Rows and roughly how far along a hidden order each lies, from 0 to 20
In the rows, zero is written as 128.
[111 123 114 103 134 149 161  94 141 141 148 110 138 134 133 130  63 109
 130 124 167 121  99 188 146 111 118 125 114 151 120 138 128 113 158] => 20
[ 85 127 156 112 140 116 169 103 139  88 104  92 116 138 151 154  30 105
 138 120 255 115 106 166 155 139 115 130 136  86  53 137 173 107 168] => 0
[110 119 119  94 141 140 165  87 139 131 139  98 134 133 132 135  62 111
 135 115 179 117  94 210 130  93 125 125 115 165 105 135 137 103 156] => 20
[100 137 125 130 141 137 165 131 135 104 115 106 123 136 145 152  63 120
 129 131 250 126 113 113 157 162 107 128 136  72  87 133 133 127 160] => 0
[113 113 136 105 136 130 154  83 149 124 151  93 133 132 131 137  40  91
 132 112 148 116  99 183 136  93 124 121 107 151 101 136 162 105 163] => 20
[106 127 101  99 149 140 153 124 121 133 142  97 134 129 136 151  81 122
 131 114 180 127  98 128 115 126 114 135 123 135 128 144  94 117 167] => 20
[117 121 106 129 134 154 131 113 144 150 175 119 142 126 126 131 102  94
 120 124 122 131 110 150 129 118 119 117  98 161 163 137 114 127 161] => 20
[114 139 119 137 140 146 159 126 140 114 130 110 128 134 140 142  61 118
 124 135 233 127 115 130 159 164 108 127 124  93 102 130 130 130 166] => 0
[124 126  96 118 132 165 162 102 144 153 154 113 141 134 127 117  79 116
 127 131 182 125 103 192 144 118 118 122 107 161 145 137 109 119 156] => 20
[107 123 118  96 135 147 163  92 143 138 141  96 136 135 128 125  65 114
 134 119 202 121  98 207 141 100 123 124 115 177 122 140 131 108 155] => 20
[ 81 128 126  75 137 134 188  84 124 122 104  90 128 141 143 138  49 126
 145 120 255 113  92 227 146 104 114 133 134 134  73 143 136  97 159] => 20
[114 138 102 135 140 153 159 138 136 123 134 114 131 133 135 143  78 124
 124 133 216 133 115 105 136 171 109 129 125  96 133 134 105 133 159] => 0
[105 129 152 129 133 131 166 105 152  95 119 101 121 137 154 148  43 101
 131 130 249 120 112 161 168 145 114 125 127  89  66 128 177 118 181] => 0
[115 132 123 139 146 134 148 139 132 103 136 103 126 128 146 159  75 112
 124 125 208 130 109  83 142 166 109 132 129  80 112 136 121 132 174] => 0
[116 123 124 102 148 127 151 113 129 114 137  93 129 128 143 155  57 110
 132 111 173 124  99 143 127 123 116 131 125 123 108 142 127 114 169] => 20
[ 95 133 138 124 143 126 152 129 131  95 115 100 120 134 150 157  56 112
 133 126 251 123 112 108 150 163 111 132 137  69  74 133 147 122 181] => 0
[107 135 124 142 142 134 150 138 142 101 131  99 123 132 146 152  56 112
 125 130 235 128 116  94 153 169 108 129 128  74 114 135 137 130 172] => 0
[126 127 147 152 124 147 156 102 169 108 143 115 125 137 139 127  32  91
 120 139 218 121 123 165 176 151 110 115 110 106  88 121 178 126 162] => 0
[102 128 106  82 148 133 166 107 103 127 126 102 135 131 140 152  70 130
 137 113 231 123  91 151 120 111 113 137 131 130 110 147 101 111 163] => 20
[ 88 125 132  77 147 115 163 108 119 106 122  90 125 130 145 158  55 113
 139 108 209 121  95 160 116 117 119 136 134 116  86 146 127 105 170] => 20
[147 113 117 143 133 150 123 116 153 142 192 113 141 122 129 134  84  84
 114 119  74 131 109 125 124 119 122 115  87 161 180 133 130 130 162] => 20
[105 130  99  93 130 164 183  79 139 152 123 105 139 143 132 113  69 126
 135 131 209 119 100 233 155 101 121 124 118 166 125 138 119 110 151] => 20
[130 115 129 138 136 138 136 105 154 129 171 101 136 126 134 138  65  89
 121 117 132 127 112 152 130 109 125 119 102 149 135 133 144 121 166] => 20
[ 94 134 137 108 134 145 183  97 141 105 101 107 123 142 146 136  39 118
 137 130 255 115 109 192 167 140 116 128 135 102  59 132 161 111 158] => 0
[ 92 128 138 114 151 112 155 133 121  89 120  82 119 129 146 170  59 110
 132 113 236 124 106  94 131 180 110 139 138  73  83 139 144 120 166] => 0
[ 93 131 143 119 146 120 161 126 132  89 118  94 121 133 154 164  45 110
 132 121 246 123 118 122 146 151 110 133 134  68  74 134 150 118 173] => 0
[104 129 150 127 134 128 168 103 151  96 118 101 122 138 145 141  42  99
 132 128 237 117 110 167 165 144 114 125 125  98  65 130 175 118 160] => 0
[103 123 153 134 137 127 148 115 152  97 136  95 122 130 144 152  42  94
 126 124 200 122 116 136 155 147 116 123 119  95  82 128 175 116 171] => 0
[ 81 124 123  66 149 121 168 102 107 114 112  85 127 133 142 157  56 132
 143 108 221 117  83 175 120 102 117 137 139 123  90 149 122 102 172] => 20
[112 130 131 135 132 145 160 110 150 114 132 108 126 136 138 134  33 111
 127 133 236 123 114 159 163 141 114 122 120 107  94 130 146 123 157] => 0
[105 126 108 103 146 138 153 120 121 127 139 103 133 130 137 150  87 121
 131 118 176 127  94 134 121 123 115 132 122 129 128 143 102 117 172] => 20
[124 116 132 120 137 138 141 116 148 125 165  97 134 127 133 140  67  96
 124 117 125 123 108 158 132 107 123 121 104 145 127 135 147 118 162] => 20
[100 128 133 119 146 125 159 127 130  99 124  95 124 131 148 158  63 111
 130 117 228 124 109 119 139 151 111 133 131  89  81 137 140 119 179] => 0
[123 127 142 144 131 146 149 109 163 111 136 112 127 137 138 133  61  90
 123 129 216 122 122 153 170 149 115 118 116 105  94 125 172 122 159] => 0
[107 128 146 133 144 117 144 130 138  88 132  97 120 129 146 162  55 100
 127 122 198 126 117  99 143 158 109 130 127  73  83 131 156 125 164] => 0
[118 116 136 117 131 137 147  92 152 127 158  98 135 130 137 131  59  93
 127 120 153 121 109 162 143 102 123 118 103 150 121 134 152 114 157] => 20
[102 135 121 118 143 135 162 126 133 106 112 102 125 134 146 151  67 124
 132 126 253 124 106 137 149 156 109 133 136  84  89 136 126 123 167] => 0
[112 128 101 103 143 143 147 121 124 134 139  98 134 132 138 149  84 126
 130 117 190 127  98 136 125 127 114 132 123 129 127 144  97 120 169] => 20
[103 135 100  99 139 150 176 113 126 138 126  97 133 136 138 142  97 134
 134 124 238 124  98 173 131 128 113 131 130 139 107 141  96 114 174] => 20
[ 92 129 150 130 126 132 170 100 153  97 120 103 122 137 148 138  48 102
 131 131 255 118 117 167 172 145 117 122 129  95  64 127 175 117 167] => 0
[111 116 126  89 138 137 148  90 136 132 144  92 135 130 134 137  59 103
 134 114 168 120  95 190 124  96 122 125 111 160 112 141 139 104 164] => 20
[112 127 147 133 131 138 168 102 155 102 129 110 123 137 138 137  30  99
 128 132 243 118 117 168 170 143 116 120 124 104  76 126 177 116 159] => 0
[118 123 136 137 132 140 152 105 158 122 151 104 132 131 139 136  53  95
 124 126 187 125 114 160 154 138 116 120 112 119 108 126 162 122 165] => 0
